Below is a small trained network, with its code and all its weights. Each question gives an input and a target symbol and asks what happens when units are switched off, that is, made to give their printed mean instead of their output.

import numpy as np


def w(rows, s, z=0):
    codes = np.array(rows[::2]) - 128.0
    scale = np.full(codes.shape[1], s)
    scale[-1] = z or s
    return codes * scale


def norm(h):
    return h / np.sqrt((h * h).mean(-1, keepdims=True) + 1e-5)


def f(y):
    return y / 2 * (1 + np.tanh(0.7978845608 * (y + 0.044715 * y**3)))


def softmax(a):
    e = np.exp(a - a.max(-1, keepdims=True))
    return e / e.sum(-1, keepdims=True)


def log_softmax(a):
    a = a - a.max(-1, keepdims=True)
    return a - np.log(np.exp(a).sum(-1, keepdims=True))


def net(x, mask):
    ids = ['αδελμπστφω'.index(c) for c in x.split()]
    T = len(ids)
    res = E[ids] + P[:T]
    u = 0
    for l in range(2):
        q, k, v = (norm(res) @ M[l].T for M in (Q, K, V))
        z = softmax(np.where(np.tri(T) > 0, q @ k.T / 2**0.5, -1e9)) @ v
        res = res + np.where(mask[u], z, O[l][:, -1]) @ O[l][:, :-1]
        u += 1
        y = f(norm(res) @ A[l][:, :-1].T + A[l][:, -1])
        res = res + np.where(mask[u : u + 8], y, B[l][:, -1]) @ B[l][:, :-1]
        u += 8
    return log_softmax(norm(res)[-1] @ U[:, :-1].T + U[:, -1])


Q, K, V, O, A, B = {}, {}, {}, {}, {}, {}
E = w([
[151,201,147,136,140,188,165,122,108,164],'α',
[224,62,179,111,245,43,46,215,139,30],'δ',
[118,76,153,211,150,220,98,36,84,136],'ε',
[132,92,214,251,67,133,105,95,100,115],'λ',
[88,186,92,132,147,158,104,158,192,93],'μ',
[62,207,163,204,153,53,13,99,134,135],'π',
[122,159,88,134,150,238,134,113,112,132],'σ',
[105,116,62,124,107,203,189,149,125,95],'τ',
[141,87,81,254,34,197,152,117,117,101],'φ',
[66,70,187,173,183,123,92,45,168,136],'ω',
],0.018)
P = w([
[165,169,97,25,116,167,127,34,133,122],'0',
[156,110,50,167,187,189,122,118,84,156],'1',
[127,133,66,158,193,214,144,216,135,95],'2',
[161,107,74,196,210,183,167,200,199,117],'3',
[97,149,182,137,128,94,151,147,127,123],'4',
[120,142,155,165,101,97,98,131,141,92],'5',
[103,107,164,160,138,104,111,105,138,133],'6',
[65,167,158,124,175,116,71,107,76,85],'7',
[96,133,169,131,143,120,126,97,103,65],'8',
[123,147,252,171,127,163,95,131,113,91],'9',
[122,138,240,147,159,136,137,68,74,117],'10',
[102,121,217,181,193,64,171,56,101,75],'11',
[76,93,239,168,159,106,171,117,78,31],'12',
],0.015)
Q[0] = w([
[91,154,181,252,220,161,99,148,127,18],'L0H1',
[137,125,107,109,153,90,119,138,128,113],'L0H1',
],0.15)
K[0] = w([
[189,103,120,38,48,130,134,6,181,105],'L0H1',
[156,122,138,64,80,141,122,101,113,123],'L0H1',
],0.14)
V[0] = w([
[192,8,219,207,78,158,155,71,72,119],'L0H1',
[162,92,4,67,134,226,239,203,133,111],'L0H1',
],0.032)
O[0] = w([
[143,87,98,111,148,93,175,101,149,211,5],'L0H1',
[183,254,148,93,126,122,143,156,145,129,253],'L0H1',
],0.028,0.026)
A[0] = w([
[142,111,193,80,229,79,185,114,157,118,158],'L0N1',
[231,5,149,152,255,148,56,220,96,65,88],'L0N2',
[191,28,110,108,167,95,169,118,81,136,61],'L0N3',
[192,86,117,49,101,41,108,120,64,157,6],'L0N4',
[61,214,65,125,102,147,91,108,187,173,14],'L0N5',
[205,80,141,102,146,79,87,231,180,208,169],'L0N6',
[95,139,186,62,33,78,73,106,108,78,60],'L0N7',
[50,114,111,142,131,112,152,135,158,196,218],'L0N8',
],0.032,0.0015)
B[0] = w([
[118,124,151,172,109,135,114,157,101,78,169],'L0N1',
[215,133,71,140,114,83,145,151,255,106,210],'L0N2',
[86,178,149,57,79,103,51,104,130,89,205],'L0N3',
[158,157,218,102,138,145,194,109,67,106,165],'L0N4',
[162,125,137,119,129,185,153,92,109,148,196],'L0N5',
[123,102,120,135,159,93,223,132,177,29,175],'L0N6',
[145,118,156,141,174,154,150,135,60,133,254],'L0N7',
[98,146,171,163,97,142,79,100,54,145,186],'L0N8',
],0.038,0.023)
Q[1] = w([
[187,71,62,172,184,148,191,163,172,254],'L1H1',
[125,98,46,108,120,138,170,130,111,234],'L1H1',
],0.071)
K[1] = w([
[2,132,76,234,87,173,99,121,197,136],'L1H1',
[131,140,133,244,130,166,198,106,152,180],'L1H1',
],0.065)
V[1] = w([
[240,119,144,170,223,165,169,151,94,103],'L1H1',
[175,78,196,119,212,4,74,253,212,75],'L1H1',
],0.043)
O[1] = w([
[53,46,183,121,116,64,65,105,176,138,252],'L1H1',
[164,122,254,80,165,135,85,94,12,157,189],'L1H1',
],0.023,0.03)
A[1] = w([
[148,142,90,88,84,196,28,127,51,132,98],'L1N1',
[12,46,147,129,162,92,70,137,178,173,61],'L1N2',
[121,24,98,162,189,167,178,92,126,71,7],'L1N3',
[63,157,133,141,101,217,157,152,59,108,227],'L1N4',
[99,34,109,83,124,118,182,78,47,217,153],'L1N5',
[44,45,179,74,184,185,109,77,1,197,4],'L1N6',
[134,103,131,103,141,91,221,118,125,187,105],'L1N7',
[116,165,163,80,115,112,113,129,210,158,76],'L1N8',
],0.039,0.0032)
B[1] = w([
[116,148,163,207,146,124,153,71,118,154,244],'L1N1',
[82,156,149,100,94,182,129,122,228,157,144],'L1N2',
[156,93,56,104,95,165,184,201,114,130,177],'L1N3',
[159,71,121,89,143,97,96,124,166,133,254],'L1N4',
[105,182,183,91,177,180,62,127,28,160,199],'L1N5',
[176,187,255,118,89,69,132,129,106,127,239],'L1N6',
[115,122,154,165,193,143,200,153,130,121,170],'L1N7',
[105,61,97,156,110,99,132,127,81,151,222],'L1N8',
],0.048,0.024)
U = w([
[73,119,127,69,108,155,107,107,225,213,208],'α',
[224,56,119,68,177,71,76,110,169,254,153],'δ',
[110,115,84,41,93,81,137,55,121,33,20],'ε',
[104,110,89,60,189,192,102,142,56,161,243],'λ',
[86,132,181,169,221,154,34,136,121,59,128],'μ',
[187,74,132,164,29,206,143,179,121,89,3],'π',
[47,60,94,184,107,26,82,150,67,164,41],'σ',
[164,237,103,132,104,89,143,229,132,131,115],'τ',
[100,104,145,163,215,90,243,153,153,115,102],'φ',
[154,155,61,202,150,133,137,36,138,153,160],'ω',
],0.0055,0.0027)

Each question gives the input, a string of symbols that net reads in full, and the target symbol t.
The units are the heads (2 rows each of Q, K, V and O) and the neurons (one row each of A and B). Each row of codes is followed by its name. A weight is (code - 128) times the scale printed after its matrix; where a second scale follows, it is the last column's (O, A, B and U).
mask holds one flag per unit, layer by layer, with each layer's heads first. A switched-off unit (its flag False) gives its mean, the last column of its rows in O or B, instead of its output. The means were averaged over made-up inputs and are rounded, as every weight is.
A unit's drop is (log p(t) with every unit on - log p(t) with that unit switched off) / (log p(t) with every unit on - log p(t) with every unit switched off).
The circuit of an input: a set's keep is (log p(t) with only the set's units on - log p(t) with every unit switched off) / (log p(t) with every unit on - log p(t) with every unit switched off). Starting from the 12 units with the biggest drops (on a tie, the unit counted first), units are removed one at a time, each time the one whose removal leaves the highest keep (on an exact tie, the one counted first), for as long as the keep stays at least 0.8.
units of the circuit, in order: the units of the circuit, biggest drop first
k most important neurons: the k neurons with the biggest drops, biggest first
k most important neurons of layer l: the k neurons of layer l with the biggest drops, biggest first
drop when u is switched off: that unit's drop, to one decimal
input ω φ μ λ, target ω: most important neuron of layer 1	L1N1
input λ μ φ μ τ μ λ ω σ μ μ τ σ, target λ: units of the circuit, in order	L0H1; L1N5; L1N3
input λ τ λ μ ε, target λ: units of the circuit, in order	L0H1; L1N5; L1N3
input φ μ μ δ, target φ: units of the circuit, in order	L0H1; L0N6
input α μ τ μ μ τ α φ, target α: units of the circuit, in order	L1H1; L1N2; L0N3
input τ δ μ ω, target τ: 2 most important neurons of layer 1	L1N4; L1N5
input φ μ τ μ μ τ, target φ: 2 most important neurons	L0N6; L1N7
input δ τ α π, target δ: 2 most important neurons	L0N2; L0N7
input λ ω τ π ω τ μ φ τ μ π, target λ: 2 most important neurons	L1N5; L0N3
input ω λ τ φ π α τ μ τ ε μ σ μ, target ω: 2 most important neurons	L0N3; L1N1
input δ μ φ τ ω μ μ σ τ τ τ σ, target δ: units of the circuit, in order	L0H1; L0N2
input α μ τ, target α: units of the circuit, in order	L1H1; L1N2; L0N3
input λ μ μ λ λ μ τ τ δ μ π δ, target λ: units of the circuit, in order	L0H1; L1N5
input δ μ μ α μ λ μ λ τ δ μ π δ, target δ: units of the circuit, in order	L0H1; L0N2; L1H1
input π ε φ μ τ μ δ δ, target π: most important neuron	L1N3
input ε λ λ, target ε: 3 most important neurons	L0N3; L0N6; L0N8
input α μ μ μ μ μ α ε μ ε μ, target α: 2 most important neurons	L1N2; L0N3
input ε λ λ τ μ σ μ φ, target ε: 2 most important neurons	L0N3; L0N6
input λ ω μ μ α μ μ μ τ α, target λ: 2 most important neurons	L1N5; L0N3
input ε μ μ λ τ, target ε: 3 most important neurons	L0N3; L0N6; L0N8
input ω λ λ τ τ λ μ μ λ τ, target ω: most important neuron	L0N3
input σ φ μ μ σ μ μ φ α μ α, target σ: 2 most important neurons of layer 1	L1N8; L1N6
input ε σ λ φ φ τ μ ω μ ε τ, target ε: 2 most important neurons	L0N3; L0N6
input δ σ τ φ, target δ: 2 most important neurons of layer 0	L0N2; L0N7
input σ τ μ τ φ λ, target σ: 2 most important neurons of layer 1	L1N8; L1N6
input ε π τ λ τ ω μ ω μ ω σ λ, target ε: drop when L1H1 is switched off	0.6
input τ λ μ λ σ, target τ: drop when L1N4 is switched off	0.1
input τ μ τ τ μ μ ε ω μ λ, target τ: drop when L0N5 is switched off	0.1
